J: [ 16.9  23.6 -30.9   9.0 -25.3  23.4  48.2  -8.1   4.7  31.5  25.7   5.8
  28.0  25.2  63.3 -32.2  -2.6 -18.6  81.4  14.1  27.9   7.9 -25.6   8.8
   2.1  53.1 -22.8]
M: [ 81.4  14.1  27.9   7.9 -25.6   8.8   2.1  53.1 -22.7  23.0 -19.5  15.5
  28.2  10.5 -11.3   6.1   5.1  21.5  31.9  23.5   3.8 -64.2  43.0  -9.5
 -32.8  19.8  12.6]
E: [ 16.9  23.6 -30.9   9.0 -25.3  14.9  48.2  -8.1   4.7  31.5  25.7   5.8
  28.0  25.2  63.3 -36.1  21.5   5.1  81.4  14.1  27.9   7.9 -25.6   8.8
   2.1  53.1 -22.8]
B: [-23.5 -66.4  24.7   9.5  63.2 -28.1 -11.8  49.6  24.9 -28.9   7.3 -15.4
 -33.1 -17.4 -13.8   4.7  -1.5 -10.6 -54.9 -25.2 -12.6  52.0 -29.9   5.3
  27.7 -35.1  -4.6]
which: [ 16.9  23.6 -30.9   9.0 -25.3  14.9  48.2  -8.1]  E
which: [ 16.9  23.6 -30.9   9.0 -25.3  14.9  48.2  -8.1   4.7  31.5  25.7   5.8
  28.0  25.2  63.3 -36.1  21.5   5.1  81.4  14.1  27.9   7.9 -25.6   8.8
   2.1  53.1 -22.8]  E
which: [ 5.1 21.5]  M
which: [ 25.7   5.8  28.0  25.2  63.3 -32.2  -2.6]  J
which: [-25.2 -12.6]  B
which: [ -1.5 -10.6]  B

